Below are the code and all the weights of a small trained network. Each question names an input and a target symbol and asks about switching units off, where a switched-off unit gives its printed mean instead of its output.

import numpy as np


def w(rows, s, z=0):
    codes = np.array(rows[::2]) - 128.0
    scale = np.full(codes.shape[1], s)
    scale[-1] = z or s
    return codes * scale


def f(y):
    return np.maximum(y, 0)


def softmax(a):
    e = np.exp(a - a.max(-1, keepdims=True))
    return e / e.sum(-1, keepdims=True)


def log_softmax(a):
    a = a - a.max(-1, keepdims=True)
    return a - np.log(np.exp(a).sum(-1, keepdims=True))


def net(x, mask):
    ids = ['αδζθξστψω'.index(c) for c in x.split()]
    T = len(ids)
    res = E[ids] + P[:T]
    q, k, v = (res @ M[0].T for M in (Q, K, V))
    z = softmax(np.where(np.tri(T) > 0, q @ k.T / 3**0.5, -1e9)) @ v
    res = res + np.where(mask[0], z, O[0][:, -1]) @ O[0][:, :-1]
    y = f(res @ A[0][:, :-1].T + A[0][:, -1])
    res = res + np.where(mask[1:17], y, B[0][:, -1]) @ B[0][:, :-1]
    return log_softmax(res[-1] @ U[:, :-1].T + U[:, -1])


Q, K, V, O, A, B = {}, {}, {}, {}, {}, {}
E = w([
[172,139,130,91,143,148,87,83,47,141,113,135],'α',
[150,157,183,79,148,191,121,137,106,144,62,69],'δ',
[147,127,72,87,125,151,148,152,144,177,135,128],'ζ',
[78,58,129,100,226,134,69,106,197,173,127,142],'θ',
[251,119,50,180,148,167,132,156,173,183,207,113],'ξ',
[163,167,154,183,128,173,58,94,214,92,149,99],'σ',
[119,178,161,132,123,194,160,159,167,181,134,126],'τ',
[71,140,78,69,172,126,145,161,83,145,203,91],'ψ',
[114,151,131,226,200,166,133,148,103,190,112,63],'ω',
],0.022)
P = w([
[200,104,125,122,102,83,43,27,68,1,2,166],'0',
[77,104,92,15,114,128,171,95,207,67,67,94],'1',
[184,110,69,90,144,51,82,56,124,135,122,128],'2',
[81,132,93,42,125,98,143,131,205,128,120,126],'3',
[192,190,170,143,141,117,104,91,61,150,85,156],'4',
[143,150,105,141,127,200,172,114,46,221,195,156],'5',
[106,192,106,141,123,173,130,131,41,214,171,166],'6',
[81,229,116,108,149,85,62,177,101,92,149,207],'7',
[95,154,115,136,122,118,126,172,140,101,192,142],'8',
[139,159,145,141,87,130,142,144,118,77,176,141],'9',
],0.0091)
Q[0] = w([
[83,174,92,96,152,86,159,56,110,166,106,160],'head 1',
[135,209,56,91,167,228,2,114,148,153,159,120],'head 1',
[234,141,102,57,151,187,71,93,211,167,106,87],'head 1',
],0.0076)
K[0] = w([
[154,222,168,180,174,227,149,72,168,247,159,133],'head 1',
[88,254,202,199,66,145,139,190,71,179,242,127],'head 1',
[43,226,167,187,212,86,78,217,171,130,240,182],'head 1',
],0.0052)
V[0] = w([
[156,235,161,141,22,151,130,130,188,98,142,160],'head 1',
[95,168,203,84,113,89,152,209,59,160,76,123],'head 1',
[54,183,170,254,157,119,122,76,166,70,121,85],'head 1',
],0.0076)
O[0] = w([
[208,183,159,62,42,214,77,160,185,128,129,189,162],'head 1',
[72,165,108,122,155,119,117,11,172,138,55,63,3],'head 1',
[84,190,203,159,100,77,64,128,162,126,194,125,127],'head 1',
],0.011,0.0066)
A[0] = w([
[90,106,81,150,140,174,158,164,143,115,62,130,85],'neuron 1',
[2,179,162,129,145,68,153,141,103,166,155,125,2],'neuron 2',
[87,131,82,99,211,109,182,106,91,110,154,95,64],'neuron 3',
[137,191,174,100,127,126,174,76,59,107,100,105,172],'neuron 4',
[61,157,185,129,106,106,177,87,78,116,112,140,71],'neuron 5',
[84,104,159,107,146,152,134,90,163,134,116,107,90],'neuron 6',
[153,215,137,66,124,141,130,88,94,118,112,85,141],'neuron 7',
[82,149,210,163,201,168,120,163,130,152,121,62,184],'neuron 8',
[133,147,122,107,118,15,149,126,120,141,62,169,128],'neuron 9',
[177,119,120,176,160,108,77,131,189,96,162,125,104],'neuron 10',
[93,135,158,159,155,93,93,139,164,177,136,138,236],'neuron 11',
[133,115,61,111,166,138,160,15,121,133,102,78,175],'neuron 12',
[97,35,204,159,134,90,149,108,59,91,94,135,127],'neuron 13',
[167,113,106,138,137,107,116,169,100,195,185,111,89],'neuron 14',
[144,150,125,176,81,131,108,159,85,56,124,143,166],'neuron 15',
[92,214,136,131,154,165,186,122,173,175,102,195,155],'neuron 16',
],0.0082,0.0032)
B[0] = w([
[102,156,148,76,77,74,177,129,96,188,143,93,168],'neuron 1',
[137,114,28,140,55,188,84,70,139,171,140,95,165],'neuron 2',
[147,141,198,61,126,156,151,107,167,59,92,110,189],'neuron 3',
[49,133,85,82,137,128,98,168,169,157,176,141,200],'neuron 4',
[164,158,55,105,186,91,158,162,135,56,152,17,145],'neuron 5',
[68,136,96,101,84,175,167,103,206,143,185,126,153],'neuron 6',
[60,171,128,207,164,119,98,142,162,122,63,207,217],'neuron 7',
[73,107,119,101,138,71,142,98,127,123,161,114,222],'neuron 8',
[48,164,138,174,75,79,182,66,138,60,179,88,138],'neuron 9',
[80,165,185,78,199,131,227,131,88,122,38,156,219],'neuron 10',
[107,199,58,78,116,105,204,224,102,130,139,187,182],'neuron 11',
[65,116,192,183,78,132,89,106,138,30,130,143,208],'neuron 12',
[254,78,131,91,176,129,97,108,120,185,119,203,161],'neuron 13',
[4,147,80,101,85,157,84,74,164,119,194,159,247],'neuron 14',
[119,57,174,138,150,110,132,136,98,153,101,107,203],'neuron 15',
[176,122,112,66,104,62,148,61,160,42,120,63,176],'neuron 16',
],0.0067,0.011)
U = w([
[166,122,149,147,87,122,112,97,114,133,165,145,49],'α',
[103,152,122,171,120,196,104,139,143,112,139,136,57],'δ',
[161,144,112,145,43,132,165,129,106,140,87,136,207],'ζ',
[152,107,171,88,140,109,132,88,129,189,163,146,89],'θ',
[188,127,89,120,202,216,136,186,96,170,136,105,254],'ξ',
[166,134,190,130,84,131,67,131,148,161,225,141,138],'σ',
[254,183,121,94,144,178,93,48,204,178,140,144,67],'τ',
[172,139,148,150,155,152,158,110,123,80,185,115,71],'ψ',
[134,184,148,170,94,42,172,122,132,205,205,121,190],'ω',
],0.0064,0.0039)

Each question gives the input, a string of symbols that net reads in full, and the target symbol t.
The units are the heads (3 rows each of Q, K, V and O) and the neurons (one row each of A and B). Each row of codes is followed by its name. A weight is (code - 128) times the scale printed after its matrix; where a second scale follows, it is the last column's (O, A, B and U).
mask holds one flag per unit, heads first, then neurons. A switched-off unit (its flag False) gives its mean, the last column of its rows in O or B, instead of its output. The means were averaged over made-up inputs and are rounded, as every weight is.
A unit's drop is (log p(t) with every unit on - log p(t) with that unit switched off) / (log p(t) with every unit on - log p(t) with every unit switched off).
The circuit of an input: a set's keep is (log p(t) with only the set's units on - log p(t) with every unit switched off) / (log p(t) with every unit on - log p(t) with every unit switched off). Starting from the 12 units with the biggest drops (on a tie, the unit counted first), units are removed one at a time, each time the one whose removal leaves the highest keep (on an exact tie, the one counted first), for as long as the keep stays at least 0.8.
circuit, biggest first: the units of the circuit, biggest drop first
top k neurons: the k neurons with the biggest drops, biggest first
drop when u is switched off: that unit's drop, to one decimal
input δ δ θ δ ω σ ξ ω α δ, target ω: circuit, biggest first	[head 1; neuron 8]
input θ δ σ τ ζ ζ ψ ψ ξ, target ψ: circuit, biggest first	[head 1; neuron 12; neuron 3]
input δ σ δ δ ψ, target δ: circuit, biggest first	[head 1; neuron 12; neuron 7; neuron 2]
input δ τ ζ, target τ: circuit, biggest first	[head 1]
input δ δ ξ δ δ δ ψ, target δ: circuit, biggest first	[head 1; neuron 12]
input α δ ξ ξ ω δ σ, target ω: circuit, biggest first	[head 1; neuron 11; neuron 10; neuron 12]
input θ ξ δ τ ξ θ, target τ: circuit, biggest first	[head 1; neuron 16]
input δ δ α, target δ: top 3 neurons	[neuron 12; neuron 7; neuron 4]
input δ ζ τ θ, target τ: circuit, biggest first	[head 1; neuron 15]
input ζ ζ δ α δ δ ζ, target ζ: circuit, biggest first	[head 1; neuron 12; neuron 1]
input δ δ ξ ψ, target ξ: top 2 neurons	[neuron 8; neuron 16]
input δ δ ψ ξ δ ψ ω θ, target ω: top 3 neurons	[neuron 11; neuron 8; neuron 9]
input ω ξ ω ξ σ, target ω: top 2 neurons	[neuron 10; neuron 11]
input δ δ θ ζ σ ξ θ ξ δ ξ, target ξ: top 2 neurons	[neuron 12; neuron 10]
input σ δ σ, target σ: drop when head 1 is switched off	2.3
input ζ δ δ ζ σ τ σ ξ, target τ: drop when neuron 5 is switched off	0.0
input δ δ δ, target δ: drop when head 1 is switched off	1.0
input σ σ τ, target τ: drop when head 1 is switched off	0.5
input σ ξ ξ ω τ δ σ, target τ: top 3 neurons	[neuron 12; neuron 16; neuron 14]
